Below is a small trained network, with its code and all its weights. Each question gives an input and a class and asks what happens when units are switched off, that is, made to give their printed mean instead of their output.

import numpy as np


def w(rows, s, z=0):
    codes = np.array(rows[::2]) - 128.0
    scale = np.full(codes.shape[1], s)
    scale[-1] = z or s
    return codes * scale


def norm(h):
    return h / np.sqrt((h * h).mean(-1, keepdims=True) + 1e-5)


def f(y):
    return np.maximum(y, 0)


def log_softmax(a):
    a = a - a.max(-1, keepdims=True)
    return a - np.log(np.exp(a).sum(-1, keepdims=True))


def net(x, mask):
    res = np.array(x, float).reshape(1, 8) / 4 @ E
    u = 0
    for l in range(3):
        y = f(norm(res) @ A[l][:, :-1].T + A[l][:, -1])
        res = res + np.where(mask[u : u + 5], y, B[l][:, -1]) @ B[l][:, :-1]
        u += 5
    return log_softmax(norm(res)[-1] @ U[:, :-1].T + U[:, -1])


A, B = {}, {}
E = w([
[128,128,129,127,127,132,127,129],'x0',
[128,128,129,127,126,133,129,130],'x1',
[126,135,202,186,135,128,141,123],'x2',
[128,127,128,128,128,126,129,128],'x3',
[127,128,126,130,128,125,132,128],'x4',
[134,253,150,81,85,105,137,104],'x5',
[36,96,202,56,117,107,117,178],'x6',
[141,65,144,97,84,99,163,44],'x7',
],0.0046)
A[0] = w([
[116,109,3,45,81,141,141,157,14],'0.n1',
[126,80,150,98,61,122,179,43,65],'0.n2',
[126,137,235,216,116,146,172,110,3],'0.n3',
[76,130,103,132,187,134,119,156,166],'0.n4',
[169,80,145,105,79,85,140,134,56],'0.n5',
],0.0057,0.0034)
B[0] = w([
[109,157,229,213,255,96,48,66,209],'0.n1',
[101,83,96,171,69,142,21,83,251],'0.n2',
[121,154,118,120,247,68,41,90,187],'0.n3',
[153,83,135,156,61,130,119,130,236],'0.n4',
[126,173,162,182,59,91,132,143,172],'0.n5',
],0.0079,0.0029)
A[1] = w([
[123,203,112,184,93,135,133,245,61],'1.n1',
[6,66,192,29,111,88,108,150,88],'1.n2',
[91,232,133,97,66,43,124,104,161],'1.n3',
[101,172,100,174,158,114,62,254,5],'1.n4',
[141,143,110,197,133,162,81,105,153],'1.n5',
],0.006,0.002)
B[1] = w([
[111,67,119,111,50,118,103,49,194],'1.n1',
[116,230,38,230,143,91,201,185,254],'1.n2',
[204,32,154,71,172,254,122,160,234],'1.n3',
[74,84,129,156,70,79,64,16,219],'1.n4',
[74,123,110,80,98,126,216,145,242],'1.n5',
],0.0062,0.005)
A[2] = w([
[99,56,169,86,157,188,150,164,254],'2.n1',
[187,111,60,124,144,105,210,68,83],'2.n2',
[126,127,120,114,254,87,53,121,175],'2.n3',
[133,34,118,148,135,44,142,182,116],'2.n4',
[121,107,138,96,83,65,131,110,111],'2.n5',
],0.0076,0.0019)
B[2] = w([
[204,107,72,92,139,119,202,124,190],'2.n1',
[60,185,155,144,124,84,129,250,212],'2.n2',
[116,181,176,114,174,53,154,32,237],'2.n3',
[227,160,171,3,145,212,129,124,252],'2.n4',
[32,69,107,173,110,128,78,121,186],'2.n5',
],0.0072,0.004)
U = w([
[65,50,97,154,49,149,75,93,121],'0',
[108,181,157,120,221,86,124,72,105],'1',
[218,112,106,51,135,193,165,165,251],'2',
[56,188,72,180,111,110,176,251,32],'3',
],0.012,0.0024)

Each question gives the input, the list of numbers given to net, and the class t.
The units are the neurons (one row each of A and B). Each row of codes is followed by its name. A weight is (code - 128) times the scale printed after its matrix; where a second scale follows, it is the last column's (A, B and U).
mask holds one flag per neuron, layer by layer. A switched-off neuron (its flag False) gives its mean, the last column of its row in B, instead of its output. The means were averaged over made-up inputs and are rounded, as every weight is.
A unit's drop is (log p(t) with every unit on - log p(t) with that unit switched off) / (log p(t) with every unit on - log p(t) with every unit switched off).
The circuit of an input: a set's keep is (log p(t) with only the set's units on - log p(t) with every unit switched off) / (log p(t) with every unit on - log p(t) with every unit switched off). Starting from the 12 units with the biggest drops (on a tie, the unit counted first), units are removed one at a time, each time the one whose removal leaves the highest keep (on an exact tie, the one counted first), for as long as the keep stays at least 0.8.
units of the circuit, in order: the units of the circuit, biggest drop first
most important unit: the unit with the biggest drop
top k neurons: the k neurons with the biggest drops, biggest first
top k neurons in layer l: the k neurons of layer l with the biggest drops, biggest first
input [3,-2,-6,-6,-5,-5,2,0], class 1: units of the circuit, in order => 0.n1
input [-7,-2,-1,-7,-6,6,5,-6], class 0: units of the circuit, in order => 1.n1, 1.n4
input [8,4,5,0,6,-7,5,-6], class 2: top 4 neurons in layer 0 => 0.n4, 0.n2, 0.n5, 0.n1
input [3,7,-5,-7,1,5,7,4], class 3: top 2 neurons => 1.n2, 2.n4
input [-8,5,6,4,3,-1,-7,-7], class 0: units of the circuit, in order => 1.n4, 1.n1
input [2,3,6,6,2,8,-6,3], class 2: top 3 neurons => 1.n3, 1.n2, 0.n1
input [-4,5,-3,3,-8,5,4,4], class 2: top 2 neurons in layer 1 => 1.n3, 1.n4
input [8,8,6,-3,-3,-4,7,-1], class 3: top 4 neurons => 1.n2, 0.n1, 1.n3, 0.n4
input [-2,-6,-7,5,6,-3,4,6], class 1: top 3 neurons in layer 1 => 1.n1, 1.n4, 1.n2
input [6,8,-6,-3,-4,4,3,-5], class 1: top 2 neurons in layer 0 => 0.n1, 0.n2
input [1,4,2,-7,7,3,-4,-5], class 0: top 2 neurons in layer 1 => 1.n1, 1.n2
input [-3,-4,-1,2,7,7,-6,-6], class 2: top 2 neurons in layer 2 => 2.n5, 2.n3
input [-6,-6,0,-5,-2,-6,-6,-3], class 2: top 4 neurons => 1.n2, 2.n4, 2.n5, 0.n4
input [1,-7,6,-2,1,3,-8,4], class 3: top 3 neurons => 2.n2, 0.n1, 1.n5
input [2,7,3,-3,-1,-7,1,6], class 2: most important unit => 2.n4
input [-7,-6,-2,-6,-4,-6,7,3], class 3: top 2 neurons in layer 1 => 1.n2, 1.n3
input [2,-7,7,-8,1,-5,-6,-7], class 0: units of the circuit, in order => 1.n2, 1.n4
input [6,8,1,7,-8,5,-6,8], class 0: top 3 neurons => 0.n2, 1.n2, 2.n4
input [4,-8,-4,-4,-1,-7,6,-3], class 2: top 3 neurons => 2.n4, 0.n4, 2.n2
input [-6,-4,-4,5,0,-5,-8,1], class 3: most important unit => 2.n2
input [8,-8,-2,2,-1,-5,-3,3], class 2: top 3 neurons => 1.n2, 2.n4, 1.n4
input [-6,6,-4,6,6,7,8,-8], class 0: top 2 neurons => 1.n1, 1.n4
